In the rows, 128 means zero.
Each row has a class, written as a number after it.
[152 159 145 114 155 114 130 101 137 149 115 139 106 124 158 143 135  84
 155 112 126 124 147 102 120 146 166  92 104 120 145  69 141 106 136 122
 148 152 131 120 158 100 158 114 166 185 102]
7
[145 103 122 142 231 106 102  93 132 169  61 102  63  88 141  93 130 143
 137 116  64 210 111 137 172  87 165 137 247 145 158  67 191 114 130  69
  95 131 130 130 170 140 140 102 134 152 100]
4
[144 164 133 104 167 118 127  97 133 138 124 143 121 129 145 141 130  89
 168 107 117 134 140 105 118 164 181  84 115 100 153  49 131 102 118 118
 139 153 120 147 131 115 147 110 151 177  63]
6
[154 148 158 117 146 115 131 105 135 131 140 148 108 116 151 137 141 117
 134  94 127 138 136 100 131 134 175 100 109 115 165  51 132 109 130 121
 148 141 127 117 163  99 156 100 148 175  80]
2
[157 158 147 104 163 115 142 101 151 146 119 153 108 111 141 138 144 100
 155  97 130 133 149 110 124 144 180 104 119 109 150  66 141 109 121 133
 145 151 131 140 134 104 152 111 154 189  83]
7
[130 116 122 120 196 157 141  94 130 162  67 105 103 144 163  77 108  96
 130  84 102 185 149 125 160 118 194 125 222 137 140  21 206 133 120 168
 175 164 137  81 168 125 122 123 144 179 123]
8
[166 142  67 117 216  94 121  92 153 106 154 116  91 126 179 102 133 154
 181 129  97 172 187 110 171 143 162 101 199 143 133  60 212 114 181 161
 161 135 175 127 144 118 103  85 154 178 136]
3
[169 132 144 107 143 110 136 102 138 138 124 132 103 108 139 136 147  99
 131  87 143 140 138  93 133 130 180 103 101 124 154  44 140 108 122 136
 163 150 127 124 160  92 155 105 146 192  56]
2
[155 161 156 108 142 121 132 108 137 146 128 140  98 112 144 140 140  97
 160 100 112 128 147 106 135 146 183  88 111 111 137  79 152 104 131 120
 158 152 120 132 138 108 162 114 156 189  97]
7
[144 154 148 111 156 129 147 103 127 149 133 136  99 119 159 130 131  86
 157 105 107 129 147  99 136 146 176  95 127 103 153  62 146 108 126 123
 150 143 125 129 140 125 160 112 148 192  99]
7
[161 165 135 123 162 143 127 115 125 147 120 150 109 119 141 135 140  88
 152 106 134 142 147  99 123 151 169 103 125  96 132  72 138 104 111 123
 148 130 106 138 137 105 152 104 136 160  69]
1
[158 151 149 116 147 147 131 108 132 149 104 136 132 118 137 138 127  74
 134  96 130 147 137  93 132 138 167 104 138 126 149  48 132 112 107 110
 131 161 113 146 171 117 153 113 151 170  91]
4
[153 158 174 114 151 128 133 112 140 152 132 142 110 116 153 132 139  97
 171 101 129 129 159 106 131 133 174  98 116 116 139  81 144 109 133 111
 158 163 121 136 149 110 159 110 157 195  93]
7
[145 160 136 104 154 123 124 103 127 128 131 152 121 107 136 143 129  76
 171 112 125 135 142  98 125 159 172  82 113 108 154  53 139 102 121 113
 155 159 121 137 140 111 155 104 160 184  67]
6
[155 153 140 107 148 119 136 109 137 134 116 141  95 126 118 143 144  74
 144  97 146 142 151  92 136 147 181  90 136 108 142  83 152 103 109 128
 138 143 113 144 156 102 161 108 152 187  82]
3
[165 100 122 129 208 155 119 102  92 133 101 119 106 110 140 128 102 131
 167 112 145 178 153  96 144  82 170 129 126 119 127  92 150 118 146 203
 167 184 163 106 126  98 140 128 116 188 131]
6
[169 127  96 138 210 123 126  70 143  94  98 132  72 148 126 109 148 109
 152  55 113 116 103 118 137 139 179 158 170 132 111  92 215 113 128 197
 115 195 107 110 111 132 120  78 165 184 123]
4
[161 159 147  95 163 125 142 100 122 147 136 145  96 116 146 138 144  99
 146 104 116 153 148  97 121 136 195 108 129 146 140  91 141 106 123 123
 143 140 122 124 150 121 160 101 161 176  73]
5
[163  98  84 164 186 128 118  87 120 176  54 140 102 140 139  70 127 143
 136 102 113 231 102  85 124 123 148 151 164  85 132  98 162 133 172 208
 157 130 151  72 134 127 139 129 144 182  86]
1
[161 148 146 105 150 133 128 132 129 147 111 146  99 126 148 122 139  91
 148  98 119 143 176  88 120 137 166 102 109 124 148  65 142 104 143 115
 153 131 116 130 138 101 143 109 140 161  79]
1
[179 118 103 113 178 114 123  81 141 130 118 140  99  60 132 103 161 132
 138  85 151 196 106 109 157 172 166 189 176  67 117  82 164 124 132 152
 145 185 120 122 113 106  96 120 128 184  95]
6
[148 159 136 109 177 143 126 121 123 146 122 149 107 124 137 130 140  89
 156 107 118 142 158 102 119 138 178 105 135 107 141  67 146 105 123 106
 156 130 122 134 140 109 158 112 149 155  85]
1
[129 132 121 172 232 136 141  77 113 197 151 134 121  84 188  87 130 131
 161 106 129 171  60 153 127 154 193 138 177 133 118  79 194 163 134 207
 137 126 128  76 125 100 109  83 138 123 137]
7
[139 147 152 110 163 135 126 106 128 153 117 139 110 129 146 143 138  86
 133 109 132 159 157  84 121 152 184  89 119 109 130  80 157  91 117 134
 135 139 121 152 158  99 164 122 144 169  87]
3
[158 150 164 112 133 104 128 102 138 152 115 155  88 113 145 133 140 108
 127 105 110 136 142  87 133 143 172 104  92 121 165  68 135  94 124 132
 147 156 130 123 165 103 150 103 145 184  75]
2
[142 151 154 121 161 117 136 125 143 134 119 145  96 120 143 132 139 108
 149  97 124 139 141 100 143 136 170  94 129 102 152  73 144 118 109 130
 167 143 127 129 154  96 161 113 144 181  70]
8
[163 155 108 139 170  86  72 101 116 117 170 143 101 111 101 121 149 126
 143  75  94 163 149 134 168 134 183 174 109 139 135  34 168 132 140 238
 197 181 156  66 122 102  93  84 173 176 102]
2
[106 120 136 106 172 162  90  81 115 130  85 103  95 112 146  69 125  73
 145 116  96 173 157 115 133 149 187 168 147 117 123  70 199 126  88 159
 129 176 127 117 134 119 104  89 153 180 104]
0
[156 149 138 114 148 129 140 101 137 155 124 140  98 127 150 144 145  94
 152  92 155 146 151 107 128 154 176  74 125 115 126  85 141 104 133 115
 149 142 107 134 158  94 141 104 154 179  66]
3
[162 110 101 115 163 126 138  96 182 147  64 105 120 110 120  77 143 115
 170  96 130 158 128 148 152 152 183 137 178 138 108 112 158 138 130 172
 149 198 125 123  85 130 102 104 181 194 102]
7
[166 149 149 121 136 108 129  96 128 134 143 143 106 120 149 124 140 123
 151  96 121 131 147  96 136 150 157  97 108 118 153  54 136 102 126 126
 150 144 131 126 168 116 158  90 145 195  74]
2
[182 166  89 140 151 136 113 125 153 152 144 139 102 144 148 119 127 159
 163 100 129 200 132 110 170  85 187 185 168 115 122  85 177 123 126 147
 186 186 106 115 132 127  68 111 123 207  49]
2
[195 100  88 135 197 132 124  96 143 154  94 103 125 178 150  93 146 124
 167 102 107 201 162  92 160  79 175 170 236 127 102 143 119 124 127 173
 132 185 174 107 144 138 124 133 136 184 100]
4
[164 145 146 120 144 108 121 104 137 137 134 145 101 123 158 134 141 105
 134  99 121 131 136 106 132 130 179  90 105 127 157  61 153 101 132 134
 151 143 125 110 166  94 157  95 144 175  80]
2
[143 164 163 105 155 134 148 108 127 127 136 134 103 119 157 144 149 107
 143 109 133 131 129 111 129 145 177 102 105 111 152  75 156 108 113 114
 145 128 115 126 139 126 167 108 167 184  89]
5
[125  64 114 143 171 146 167  82 191 130  77  86 135  79 165 108 128  86
  93 127 177 187  93 115 151 105 142 133 189 165 124  59 203 162  62 197
 172 167 111 115 162 123 113 148 135 163  66]
8
[127 168 103 160 151  81 100 131 177 176 107 161 106 134 123  70 130  78
 161 114 110 164  97 131 105 151 120 129 160 130  88 119 209 136 162 157
 178 160 179 113 135  99  87  52 173 142  87]
8
[136 143 107 108 220 163 107  99 148 101  96 125 124 125 103 111 117 113
 213 135 169 185 144 101 136 155 158 155 159  71 130  65 192 114 143 147
 167 185 108 148 105 119  95 112 173 220 107]
6
[134 173  95 136 195 167 135 101  86 119 133 139 122 143 123  92 145 104
 128  74  98 166 162 114 121 132 186 189 168 111 101  71 163 113 159 151
 152 228 100  93 143 127 128  94 179 151 141]
1
[147 144 149 124 149 117 133 127 141 151 111 137 110 127 162 127 131  92
 138  97 126 151 152  96 138 138 170  84 126 107 143  64 151 106 109 139
 162 146 128 133 166  95 158 107 139 178  73]
8
[153  74 111 169 224 123 120 102 146 158  75 133 105 113 161  91 176 131
 135 107 121 189 140 123 175 100 167 160 177 111 107  84 173 112 148 205
 152 154 172  74 100 105 134 117 148 174  46]
2
[157 152 151  98 175 133 143 125 122 163 114 139 114 135 150 118 135  84
 168  99 114 139 175  97 127 135 183 102 128 115 146  50 129  97 129 115
 155 136 116 141 137 126 150 107 143 173  68]
1
[155 162 154 107 170 106 134 101 136 132 130 138 104 117 144 143 145 109
 159 104 110 136 139  87 131 153 183 101 116 109 153  60 147  99 121 127
 140 149 129 139 131 106 154 124 137 171  87]
6
[180 139  70 122 141  88 182 112 152 167  70 128 114 145  99  97 146 102
 116  88 110 141 115 133 148 137 187 135 154 142 120  99 204  85 204 162
 129 168  87  93 119 115 118 103 146 162 156]
7
[155 153 145 103 154 124 131  95 139 141 132 143 130 126 147 141 137 106
 142 108 133 150 151 100 139 149 190  86 124 109 130  87 155  99 128 110
 150 150 121 152 173 101 161 119 151 184  90]
3
[184 145 102 208 176 124 133 121 113 194 107 154 134 135 164  92 166 194
 143  55 158 178 105 103 131 137 179 157 116 120 112  70 181 121 140 188
 143 159 156  97 144  77 151  75 150 175  78]
2
[154 155 148 114 154 130 130 102 139 140 113 132 127 119 144 143 135  77
 142  92 123 149 129  99 141 143 163 105 148 115 159  31 129 107  96 118
 132 140 114 145 152 127 144 110 150 174  69]
4
[143 177  74 152 144 181 142 144 108 175  66 107 113 114 115 106 127 182
 126 129 156 229  85 136 136 140 145 167 118 110 114 105 212  93 149 134
 131 139  91 119  81 105  91  92 125 174 124]
5
[160 154 150  98 157 129 147 119 120 148 124 139  91 118 152 142 144 109
 164 106 134 149 148 101 126 137 190 109 121 124 136  86 148 119 110 107
 141 120 129 135 147 122 156 110 168 181  71]
5
[175 144 147 117 128 109 132 114 147 145 129 139 105 118 138 128 146 112
 133 102 132 148 137  90 133 133 182  95 108 120 152  65 147 109 129 129
 150 145 112 135 166  95 160 110 132 181  65]
2
[160 146 147 112 153 124 141  96 137 143 121 138 112 115 152 141 138  88
 156  94 121 143 158  94 137 151 169  95 127 113 136  49 149  99 128 119
 150 143 130 122 149 120 164 116 156 200  90]
7
[129 128  92 131 238 167 106  86 135 136  48 145 106 155 138  93 140 105
 156  88 127 187 155 115 125 149 220 177 187 103 129  47 187 118 131 109
  95 184  92  91 148 117 135  98 185 190  93]
0
[146 154  84 173 191 131  82 102 191 126  46 126 115 112 117 118  99  62
 148 142 124 131  98 163 171  99 139 121 202 140 110  79 180 156 104 125
 153 221 137 158 143 144 106  83 196 173  78]
4
[152 150 135 119 149 120 134 123 137 153 116 143 109 137 147 122 132  92
 149 102 131 148 146 104 126 147 177  85 120 110 146  77 152 114 114 133
 157 155 109 125 176  91 156 102 142 183  77]
8
[138 155 159 104 149 126 127  99 140 136 107 124 104 116 156 129 145  96
 148 103 119 146 150  96 139 154 182 105 124 101 143  46 147  90 122 123
 142 131 119 130 133 115 143 110 142 172  86]
0
[156 147 159 114 157 137 126 106 131 147 110 139 107 113 135 143 131  79
 147 106 123 149 132  88 135 139 163  99 122 118 155  64 137 104 118 107
 133 150 107 141 163 111 150 108 147 176  84]
4
[155 131 170 118 233 112 146 109 138 179  92 117 130 149 107  78 123 112
 140 106  84 178 166 138 170 110 197 154 151 102 100  67 130 133 164 186
 150 190 152 116 132 109 118 124  96 171  98]
8
[146 152  76 175 234 132 156 122 149 139  96 197 164 119 163 142 122 135
  92  79 150 181 116 153 152 112 220 142 188 102 112  53 216 114 130 139
  72 150 130 134 141  90 128  66 146 115 134]
3
[139 177 148 128 167 177 140  99 137 144 130 144  90 135  82  68 137  82
 182 102 121 145 106 137 161 110 186 156 183  77  89 137 174 132 192 129
 202 212 114  79  95 127 116  85 132 197 124]
0
[136 141 161 114 150 122 127 128 135 158 113 152 100 133 161 127 130  91
 161 113 132 155 159  94 132 139 169  94 126  95 159  92 132 108 122 123
 169 151 105 122 182  99 144 115 163 185  74]
8
[139 146 161 111 159 117 137 103 134 143 109 141  98 112 162 137 132  89
 157 108 133 124 140  94 114 128 162 101 115 127 160  75 143 107 131 135
 146 155 123 129 154 111 162 115 171 185  99]
7
[147 148 139 104 146 128 135 110 138 133 113 144 107 108 157 137 138 101
 158 117 123 147 142  89 122 156 166  94 105  98 151  78 146 101 113 127
 143 170 138 141 125 115 150 122 149 185  86]
6
[129 147 152 163 194 143 120 121 161 137  87 151 114 159  80  83 174 138
 157 100 133 196 171 131 139 101 189 193 192 124 123 117 199 112 131 134
 115 197  91 102 143  95 104  77 189 161  95]
2
[145 157 142 101 147 127 133 108 131 124 109 121 101 137 125 142 143  70
 142  98 137 131 145  96 132 138 188  86 144 114 133  81 150 108 117 107
 144 150 111 143 164 102 176 125 161 180  87]
3
[149 164 150 117 158 121 125 107 129 149 131 148 120 112 154 145 139  81
 154 105 136 134 146  99 124 138 170 115 119 123 153  65 139 105 115 137
 149 152 118 124 154 101 155 111 160 180  87]
7
[160 145 150 121 152 131 129  98 142 149 112 129  99 111 117 132 141  75
 135  97 113 149 134  93 145 145 173  93 145 118 160  65 135 118 112 108
 144 151 118 143 161 107 149 104 153 174  83]
4
[174 152 147 126 143 103 119 103 138 136 125 135 111 122 143 132 145  99
 138  99 130 149 138  95 138 129 176  90 120 116 150  41 149  98 132 125
 154 149 121 120 180  99 174  99 146 192  64]
2
[170 113  34  81 178 128 159  71  84 173  88 132 107  85 186  69 150 147
 142 102 111 175  74 137 121 165 213 163 165 126 102 135 196 118 128 179
 142 178 160 103 131 134 143 100 174 187 117]
5
[154 153 136 112 154 116 132 107 134 128 117 137 108 109 152 151 138  94
 149 106 122 139 141  90 127 171 181  94 112 107 142  65 128 106 120 109
 121 157 107 139 137 101 143 119 150 157  84]
6
[116 147  92 155 199 155 131  82 128 127 136  90 139 141 113 112 132  90
 122 127 116 210 124 124 148 129 185 147 158 104  93  75 188 133  80 236
 141 184 130 127 108 130 116 109 131 170  91]
3
[159 114  87 136 227 156 126 105 127 152  79 123 139 133 172 117 120 109
 152  96 152 194 122  99 158 148 225 160 171 110  91 103 169 104 129 164
 110 189  90 121 121 107 117 101 158 188 104]
3
[154 141 144 104 167 137 143 122 115 149 114 136  97 139 146 120 133  70
 161 101 113 142 176  74 114 122 176  95 138 131 149  71 128 100 142 116
 151 133 104 125 153 118 163 110 148 164  69]
1
[170 104 101 137 148 110 100 163 162 174  63 149  61 125  97  85 146  71
 156  55 135 158 129 135 139 183 171 139 141 107 108  90 181 158 118 137
 150 176 158  80 119 106 124  84 174 197 112]
8
[154 147 133 105 184 131 138 121 123 147 112 137 116 127 164 135 131  84
 151 108 122 151 169  90 118 121 178 100 130 123 152  48 126 100 127 118
 146 137 129 131 150 114 157 111 151 160  79]
1
[163 151 163 114 161 118 117  95 126 171  93 138 108 108 124 127 134 100
 159 102 118 174 123  91 126 147 180  96 133 124 145  75 140 104 133 116
 130 146 104 142 178  97 145 105 160 166  81]
4
[158 135 130 120 157 117 138 134 132 154 129 140 102 128 152 128 129  98
 153 105 137 136 164 100 130 143 173  89 102 119 138  86 156 113 114 136
 157 149 116 142 171  86 146  95 132 178  82]
8
[137 156 155 121 149 149  98 101 130 155  97 134  97 130 179 102 145 139
 122 111  79 222 147 124 144 118 188 130 115 167 153  59 235 117 153 157
 170 149 147  37 144 104 122 119 177 184 116]
5
[156 149 164 113 152 131 126 103 132 168  97 129 114 117 134 127 135  82
 145  97 119 153 144  97 143 141 172 105 141 103 154  49 131 109  99 117
 143 154 115 169 167 124 144 115 154 181  66]
4
[153 155 139 106 163 140 130 117 119 148  96 128 111 119 141 122 133  76
 159 101 130 128 181 101 127 139 159  97 152 127 138  41 129  99 111 121
 159 135 123 152 144 121 152 107 153 160  70]
1
[109 145 101 167 177 168  99 104 120 156 102 136 165 149 153  77 144  89
  82 120 106 205 160 148 142 115 155 171 150  98 151  47 126 120 148 165
 152 216 177  52 147  92 121  86 171 166 112]
2
[161 151 153 117 158 122 120  89 140 164  92 144 116 114 140 138 135  85
 137 100 108 147 127 103 135 143 180  92 148 144 147  59 156  97 103 129
 127 146 108 143 172 115 150 111 152 157  76]
4
[163 137 135 109 148 120 128 103 124 155 107 131 113 112 141 128 132  87
 154 102 120 142 144  97 131 133 164  95 139 135 148  65 136 113 117 114
 138 148 118 161 177 115 145 103 158 169  67]
4
[148 177 150 112 156 116 127 107 140 147 124 137 111 139 145 137 147  96
 150 110 122 136 159  98 130 161 183  77 128 117 128  83 152  92 135 118
 145 159 115 155 164 108 166 115 166 172  91]
3
[152 147 143 125 141 131 125 101 135 127 125 139 102 123 157 138 138 106
 141  95 136 135 141  97 130 129 175  90 120 127 159  54 147 103 116 128
 154 145 110 119 162  96 153  95 158 181  61]
2
[148 139 144  94 157 120 138 108 134 137 132 132 116 110 165 141 132  92
 162 107 131 138 134 103 125 152 185  84 112  98 158  68 126 105 127 108
 147 156 112 142 133 113 145 120 150 174  85]
6
